Below are the code and all the weights of a small trained network. Each question names an input and a class and asks about switching units off, where a switched-off unit gives its printed mean instead of its output.

import numpy as np


def w(rows, s, z=0):
    codes = np.array(rows[::2]) - 128.0
    scale = np.full(codes.shape[1], s)
    scale[-1] = z or s
    return codes * scale


def f(y):
    return np.maximum(y, 0)


def log_softmax(a):
    a = a - a.max(-1, keepdims=True)
    return a - np.log(np.exp(a).sum(-1, keepdims=True))


def net(x, mask):
    res = np.array(x, float).reshape(1, 6) / 4 @ E
    y = f(res @ A[0][:, :-1].T + A[0][:, -1])
    res = res + np.where(mask, y, B[0][:, -1]) @ B[0][:, :-1]
    return log_softmax(res[-1] @ U[:, :-1].T + U[:, -1])


A, B = {}, {}
E = w([
[129,127,127,124,127],'x0',
[54,48,62,239,170],'x1',
[39,249,134,137,190],'x2',
[131,125,132,129,133],'x3',
[255,205,78,224,144],'x4',
[157,120,29,13,246],'x5',
],0.0061)
A[0] = w([
[234,53,139,145,83,150],'neuron 1',
[78,101,138,67,125,57],'neuron 2',
[227,178,61,218,157,74],'neuron 3',
[74,111,190,183,50,147],'neuron 4',
[109,129,39,80,155,45],'neuron 5',
[84,100,165,75,124,40],'neuron 6',
[114,157,220,205,54,53],'neuron 7',
[50,92,134,86,90,40],'neuron 8',
[184,134,98,15,172,82],'neuron 9',
[185,4,134,145,111,254],'neuron 10',
[28,59,141,74,136,68],'neuron 11',
[70,35,18,219,147,63],'neuron 12',
[183,185,98,195,86,135],'neuron 13',
[55,254,171,166,181,238],'neuron 14',
[133,144,34,11,152,29],'neuron 15',
[98,145,184,141,70,69],'neuron 16',
[132,137,42,61,199,79],'neuron 17',
[196,179,192,27,83,83],'neuron 18',
[93,120,111,172,170,138],'neuron 19',
[123,171,219,141,71,81],'neuron 20',
[176,181,171,77,112,81],'neuron 21',
[236,207,46,166,162,88],'neuron 22',
[123,158,160,174,82,54],'neuron 23',
],0.0087,0.0054)
B[0] = w([
[100,147,108,91,53,211],'neuron 1',
[126,90,175,134,122,163],'neuron 2',
[80,81,194,107,138,205],'neuron 3',
[180,105,99,141,126,222],'neuron 4',
[211,91,118,172,70,160],'neuron 5',
[112,80,193,136,145,158],'neuron 6',
[173,54,95,171,139,203],'neuron 7',
[104,87,181,145,120,169],'neuron 8',
[167,113,105,199,125,197],'neuron 9',
[72,172,87,70,83,251],'neuron 10',
[115,112,172,133,107,198],'neuron 11',
[146,246,161,201,136,209],'neuron 12',
[99,81,160,86,130,197],'neuron 13',
[90,110,74,47,22,254],'neuron 14',
[169,78,123,171,100,185],'neuron 15',
[193,121,124,154,126,168],'neuron 16',
[193,96,119,169,79,191],'neuron 17',
[80,254,140,160,109,208],'neuron 18',
[104,207,107,133,78,172],'neuron 19',
[224,121,120,161,117,184],'neuron 20',
[128,191,149,150,139,173],'neuron 21',
[85,60,193,127,113,210],'neuron 22',
[175,104,133,140,103,159],'neuron 23',
],0.0088,0.0083)
U = w([
[210,83,102,198,136,55],'0',
[90,74,253,135,148,70],'1',
[122,139,112,123,130,255],'2',
[125,213,148,185,138,143],'3',
[101,129,58,76,97,30],'4',
[121,123,109,128,138,235],'5',
[127,135,94,92,205,96],'6',
],0.013,0.0079)

Each question gives the input, the list of numbers given to net, and the class t.
The units are the neurons (one row each of A and B). Each row of codes is followed by its name. A weight is (code - 128) times the scale printed after its matrix; where a second scale follows, it is the last column's (A, B and U).
mask holds one flag per neuron, in row order. A switched-off neuron (its flag False) gives its mean, the last column of its row in B, instead of its output. The means were averaged over made-up inputs and are rounded, as every weight is.
A unit's drop is (log p(t) with every unit on - log p(t) with that unit switched off) / (log p(t) with every unit on - log p(t) with every unit switched off).
The circuit of an input: a set's keep is (log p(t) with only the set's units on - log p(t) with every unit switched off) / (log p(t) with every unit on - log p(t) with every unit switched off). Starting from the 12 units with the biggest drops (on a tie, the unit counted first), units are removed one at a time, each time the one whose removal leaves the highest keep (on an exact tie, the one counted first), for as long as the keep stays at least 0.8.
circuit, biggest first: the units of the circuit, biggest drop first
most important unit: the unit with the biggest drop
k most important neurons: the k neurons with the biggest drops, biggest first
drop of u: that unit's drop, to one decimal
input [-2,-5,-2,-4,-1,-8], class 0: circuit, biggest first => neuron 7; neuron 20
input [1,4,-7,-3,7,2], class 1: circuit, biggest first => neuron 3; neuron 22
input [-7,-8,-3,-6,3,4], class 3: most important unit => neuron 18
input [-8,5,1,-1,3,-8], class 0: 2 most important neurons => neuron 7; neuron 4
input [-1,6,-1,5,8,7], class 1: circuit, biggest first => neuron 3; neuron 22
input [-1,-7,0,-8,8,-1], class 1: 3 most important neurons => neuron 22; neuron 3; neuron 13
input [3,-4,-7,-7,5,-4], class 4: 3 most important neurons => neuron 1; neuron 10; neuron 12
input [1,-7,5,2,-7,7], class 0: 2 most important neurons => neuron 9; neuron 15
input [-4,6,-8,-3,2,-3], class 4: 3 most important neurons => neuron 10; neuron 1; neuron 18
input [4,6,5,6,-5,-2], class 3: 2 most important neurons => neuron 12; neuron 19
input [4,-3,5,2,-8,7], class 1: circuit, biggest first => neuron 6; neuron 2
input [7,-1,8,-7,3,6], class 4: 4 most important neurons => neuron 14; neuron 12; neuron 7; neuron 20
input [-2,5,-7,1,4,-2], class 4: 2 most important neurons => neuron 10; neuron 1
input [-6,3,-8,-6,-4,-2], class 4: 2 most important neurons => neuron 10; neuron 1
input [3,2,5,-5,0,-2], class 4: most important neuron => neuron 14
input [-1,4,4,-3,7,-1], class 1: drop of neuron 3 => 0.3
input [-7,0,2,1,-2,-7], class 0: drop of neuron 15 => 0.0
input [-5,8,7,1,-6,4], class 3: drop of neuron 13 => 0.1
